Below are the code and all the weights of a small trained network. Each question names an input and a class and asks about switching units off, where a switched-off unit gives its printed mean instead of its output.

import numpy as np


def w(rows, s, z=0):
    codes = np.array(rows[::2]) - 128.0
    scale = np.full(codes.shape[1], s)
    scale[-1] = z or s
    return codes * scale


def f(y):
    return np.maximum(y, 0)


def log_softmax(a):
    a = a - a.max(-1, keepdims=True)
    return a - np.log(np.exp(a).sum(-1, keepdims=True))


def net(x, mask):
    res = np.array(x, float).reshape(1, 5) / 4 @ E
    y = f(res @ A[0][:, :-1].T + A[0][:, -1])
    res = res + np.where(mask, y, B[0][:, -1]) @ B[0][:, :-1]
    return log_softmax(res[-1] @ U[:, :-1].T + U[:, -1])


A, B = {}, {}
E = w([
[157,105,79,179,190,150,76,82,127],'x0',
[188,27,86,212,9,32,184,159,91],'x1',
[125,200,81,156,92,106,63,147,126],'x2',
[59,190,156,149,77,96,116,89,75],'x3',
[4,60,176,163,152,144,173,169,128],'x4',
],0.011)
A[0] = w([
[110,100,148,157,114,87,223,156,133,154],'neuron 0',
[104,165,157,28,135,146,156,146,111,254],'neuron 1',
[109,148,159,169,122,136,164,89,70,172],'neuron 2',
[79,175,114,158,63,97,133,160,71,123],'neuron 3',
[180,117,102,157,231,162,113,115,162,139],'neuron 4',
[103,154,180,102,43,105,89,137,163,192],'neuron 5',
[101,44,85,135,120,152,82,157,137,136],'neuron 6',
[177,151,153,20,174,255,140,142,176,101],'neuron 7',
[191,102,132,150,108,34,116,147,63,84],'neuron 8',
[71,172,126,214,83,129,114,151,119,137],'neuron 9',
[135,200,123,75,94,86,188,163,83,186],'neuron 10',
[80,212,159,88,96,153,113,173,141,204],'neuron 11',
[176,194,136,86,155,91,67,93,214,141],'neuron 12',
[123,92,141,136,113,131,174,83,88,159],'neuron 13',
[129,59,165,143,69,147,209,53,113,183],'neuron 14',
[65,200,103,154,136,186,78,108,115,163],'neuron 15',
],0.0094,0.0052)
B[0] = w([
[156,90,134,111,143,95,100,133,81,204],'neuron 0',
[167,169,156,172,174,131,112,180,92,226],'neuron 1',
[119,121,126,151,125,101,64,110,89,169],'neuron 2',
[85,105,52,140,214,100,124,193,124,191],'neuron 3',
[83,140,108,97,121,108,71,153,130,204],'neuron 4',
[123,142,98,77,159,135,72,191,147,187],'neuron 5',
[170,148,172,91,120,142,123,180,153,165],'neuron 6',
[178,81,122,129,155,172,148,167,125,255],'neuron 7',
[140,88,112,94,91,170,131,121,114,198],'neuron 8',
[3,45,31,196,233,111,118,133,140,183],'neuron 9',
[107,173,207,111,136,178,98,176,132,193],'neuron 10',
[116,176,133,142,173,54,72,167,95,221],'neuron 11',
[104,78,148,158,92,77,120,109,114,225],'neuron 12',
[129,163,96,175,161,77,100,86,56,169],'neuron 13',
[134,116,92,175,129,110,53,119,72,204],'neuron 14',
[118,217,102,191,132,76,49,145,70,220],'neuron 15',
],0.011,0.015)
U = w([
[148,148,172,143,28,56,75,76,103,108],'0',
[42,200,213,127,92,213,243,2,233,2],'1',
[77,151,105,192,184,45,71,137,79,159],'2',
[62,207,248,171,81,197,218,25,238,2],'3',
[42,227,210,164,69,228,252,49,234,2],'4',
[142,204,223,94,145,145,99,186,142,173],'5',
[107,78,98,100,156,159,124,156,207,91],'6',
[242,53,130,163,89,132,154,162,111,83],'7',
],0.0089,0.0067)

Each question gives the input, the list of numbers given to net, and the class t.
The units are the neurons (one row each of A and B). Each row of codes is followed by its name. A weight is (code - 128) times the scale printed after its matrix; where a second scale follows, it is the last column's (A, B and U).
mask holds one flag per neuron, in row order. A switched-off neuron (its flag False) gives its mean, the last column of its row in B, instead of its output. The means were averaged over made-up inputs and are rounded, as every weight is.
A unit's drop is (log p(t) with every unit on - log p(t) with that unit switched off) / (log p(t) with every unit on - log p(t) with every unit switched off).
The circuit of an input: a set's keep is (log p(t) with only the set's units on - log p(t) with every unit switched off) / (log p(t) with every unit on - log p(t) with every unit switched off). Starting from the 12 units with the biggest drops (on a tie, the unit counted first), units are removed one at a time, each time the one whose removal leaves the highest keep (on an exact tie, the one counted first), for as long as the keep stays at least 0.8.
units of the circuit, in order: the units of the circuit, biggest drop first
most important unit: the unit with the biggest drop
k most important neurons: the k neurons with the biggest drops, biggest first
drop of u: that unit's drop, to one decimal
input [8,-5,-6,-8,-8], class 7: most important unit : neuron 7
input [7,-5,-6,-4,-5], class 6: units of the circuit, in order : (neuron 7; neuron 11)
input [1,0,0,-3,-5], class 7: units of the circuit, in order : (neuron 15; neuron 11; neuron 9)
input [5,-5,-6,-5,0], class 6: 2 most important neurons : (neuron 4; neuron 7)
input [3,-5,-3,-5,0], class 6: units of the circuit, in order : (neuron 7; neuron 11)
input [7,4,7,-4,0], class 7: 2 most important neurons : (neuron 15; neuron 11)
input [4,6,5,0,-3], class 7: 3 most important neurons : (neuron 8; neuron 15; neuron 11)
input [-2,3,-6,1,-1], class 0: 2 most important neurons : (neuron 9; neuron 3)
input [7,2,0,-7,5], class 6: 2 most important neurons : (neuron 15; neuron 11)
input [-1,2,-6,0,-3], class 0: 3 most important neurons : (neuron 7; neuron 9; neuron 3)
input [5,7,3,-3,2], class 7: drop of neuron 11 : 0.1
input [-4,-3,2,-2,-4], class 5: drop of neuron 3 : 0.1
input [4,7,3,-8,-7], class 7: drop of neuron 9 : 0.0
input [5,-5,-8,-3,-8], class 7: units of the circuit, in order : (neuron 7)
